Below are the code and all the weights of a small trained network. Each question names an input and a class and asks about switching units off, where a switched-off unit gives its printed mean instead of its output.

import numpy as np


def w(rows, s, z=0):
    codes = np.array(rows[::2]) - 128.0
    scale = np.full(codes.shape[1], s)
    scale[-1] = z or s
    return codes * scale


def norm(h):
    return h / np.sqrt((h * h).mean(-1, keepdims=True) + 1e-5)


def f(y):
    return np.maximum(y, 0)


def log_softmax(a):
    a = a - a.max(-1, keepdims=True)
    return a - np.log(np.exp(a).sum(-1, keepdims=True))


def net(x, mask):
    res = np.array(x, float).reshape(1, 8) / 4 @ E
    u = 0
    for l in range(3):
        y = f(norm(res) @ A[l][:, :-1].T + A[l][:, -1])
        res = res + np.where(mask[u : u + 5], y, B[l][:, -1]) @ B[l][:, :-1]
        u += 5
    return log_softmax(norm(res)[-1] @ U[:, :-1].T + U[:, -1])


A, B = {}, {}
E = w([
[163,130,151,216,142,118,122],'x0',
[107,123,101,227,96,95,104],'x1',
[154,125,150,109,119,80,124],'x2',
[228,127,220,127,127,198,91],'x3',
[129,2,98,131,73,105,108],'x4',
[165,92,145,177,182,157,169],'x5',
[208,176,124,144,78,67,130],'x6',
[142,166,105,120,87,156,94],'x7',
],0.0063)
A[0] = w([
[86,1,172,205,143,187,222,255],'L0N0',
[122,131,58,147,199,122,147,89],'L0N1',
[224,117,7,128,160,59,127,209],'L0N2',
[69,218,130,145,133,127,174,103],'L0N3',
[177,207,107,154,147,30,177,84],'L0N4',
],0.0053,0.00091)
B[0] = w([
[108,129,117,74,177,141,250,253],'L0N0',
[126,163,102,91,122,239,242,174],'L0N1',
[28,150,56,155,158,111,82,205],'L0N2',
[100,63,130,126,96,189,145,194],'L0N3',
[254,77,86,39,75,150,135,215],'L0N4',
],0.0075,0.0043)
A[1] = w([
[149,131,113,199,122,68,166,35],'L1N0',
[99,73,122,103,136,54,134,58],'L1N1',
[107,195,145,146,175,194,77,32],'L1N2',
[221,143,139,168,190,149,161,9],'L1N3',
[110,100,144,195,87,109,2,225],'L1N4',
],0.0079,0.0011)
B[1] = w([
[123,129,95,117,158,121,93,188],'L1N0',
[171,146,174,185,48,104,42,215],'L1N1',
[192,106,131,142,9,129,79,205],'L1N2',
[188,145,168,202,121,130,144,254],'L1N3',
[76,131,170,109,109,154,125,199],'L1N4',
],0.011,0.0032)
A[2] = w([
[186,140,236,211,154,110,141,4],'L2N0',
[144,254,129,100,105,41,153,171],'L2N1',
[100,125,114,111,128,169,50,113],'L2N2',
[56,168,126,90,133,162,127,235],'L2N3',
[165,97,130,139,68,40,87,73],'L2N4',
],0.0083,0.0023)
B[2] = w([
[189,128,102,201,68,112,149,253],'L2N0',
[121,156,106,122,136,151,248,242],'L2N1',
[139,140,103,161,125,111,74,182],'L2N2',
[192,57,123,111,152,104,181,240],'L2N3',
[84,141,181,110,115,119,110,249],'L2N4',
],0.011,0.0038)
U = w([
[105,192,91,76,53,71,158,102],'0',
[86,93,117,72,185,176,253,179],'1',
[127,194,125,142,181,119,47,1],'2',
[170,171,165,95,156,163,119,76],'3',
[172,134,160,43,189,139,46,94],'4',
[62,109,214,134,55,94,17,154],'5',
[98,119,64,171,154,61,100,95],'6',
[235,152,176,210,62,130,163,158],'7',
],0.014,0.0088)

Each question gives the input, the list of numbers given to net, and the class t.
The units are the neurons (one row each of A and B). Each row of codes is followed by its name. A weight is (code - 128) times the scale printed after its matrix; where a second scale follows, it is the last column's (A, B and U).
mask holds one flag per neuron, layer by layer. A switched-off neuron (its flag False) gives its mean, the last column of its row in B, instead of its output. The means were averaged over made-up inputs and are rounded, as every weight is.
A unit's drop is (log p(t) with every unit on - log p(t) with that unit switched off) / (log p(t) with every unit on - log p(t) with every unit switched off).
The circuit of an input: a set's keep is (log p(t) with only the set's units on - log p(t) with every unit switched off) / (log p(t) with every unit on - log p(t) with every unit switched off). Starting from the 12 units with the biggest drops (on a tie, the unit counted first), units are removed one at a time, each time the one whose removal leaves the highest keep (on an exact tie, the one counted first), for as long as the keep stays at least 0.8.
units of the circuit, in order: the units of the circuit, biggest drop first
most important unit: the unit with the biggest drop
k most important neurons: the k neurons with the biggest drops, biggest first
top k neurons in layer l: the k neurons of layer l with the biggest drops, biggest first
drop when u is switched off: that unit's drop, to one decimal
input [-5,-6,-7,4,-3,6,3,-7], class 7: units of the circuit, in order -> (L1N3 L2N0)
input [1,6,8,-2,-2,8,-4,-2], class 1: 2 most important neurons -> (L0N0 L0N1)
input [7,-4,1,1,0,-3,-4,4], class 5: most important unit -> L1N2
input [5,-3,0,-4,5,8,3,3], class 1: 2 most important neurons -> (L0N0 L0N2)
input [-2,7,-7,-4,1,-1,8,-4], class 0: 2 most important neurons -> (L0N4 L0N1)
input [1,3,3,-6,8,0,2,-3], class 5: units of the circuit, in order -> (L1N1 L2N4)
input [8,-3,3,-4,7,-1,-3,-2], class 5: units of the circuit, in order -> (L1N1 L2N4)
input [-8,7,3,-7,4,0,8,-8], class 5: units of the circuit, in order -> (L1N1 L2N4)
input [1,-6,8,-8,2,0,0,-5], class 0: 2 most important neurons -> (L1N1 L2N1)
input [8,-8,-7,4,-6,7,-7,-3], class 7: top 2 neurons in layer 1 -> (L1N3 L1N2)
input [-4,-6,5,-2,7,3,7,-6], class 5: 2 most important neurons -> (L1N1 L2N4)
input [-4,-3,4,-8,5,2,-4,1], class 6: 2 most important neurons -> (L1N1 L2N1)
input [1,-8,-4,-4,-3,-3,4,5], class 1: drop when L2N1 is switched off -> 0.1
input [8,-2,1,-3,-3,-4,7,4], class 0: most important unit -> L0N2
input [3,3,0,2,5,-7,2,2], class 5: drop when L0N2 is switched off -> 0.0
input [1,8,-1,-7,-6,1,-2,-4], class 1: drop when L0N1 is switched off -> 0.2
input [1,-5,6,-2,7,-4,7,0], class 5: drop when L1N1 is switched off -> 0.2
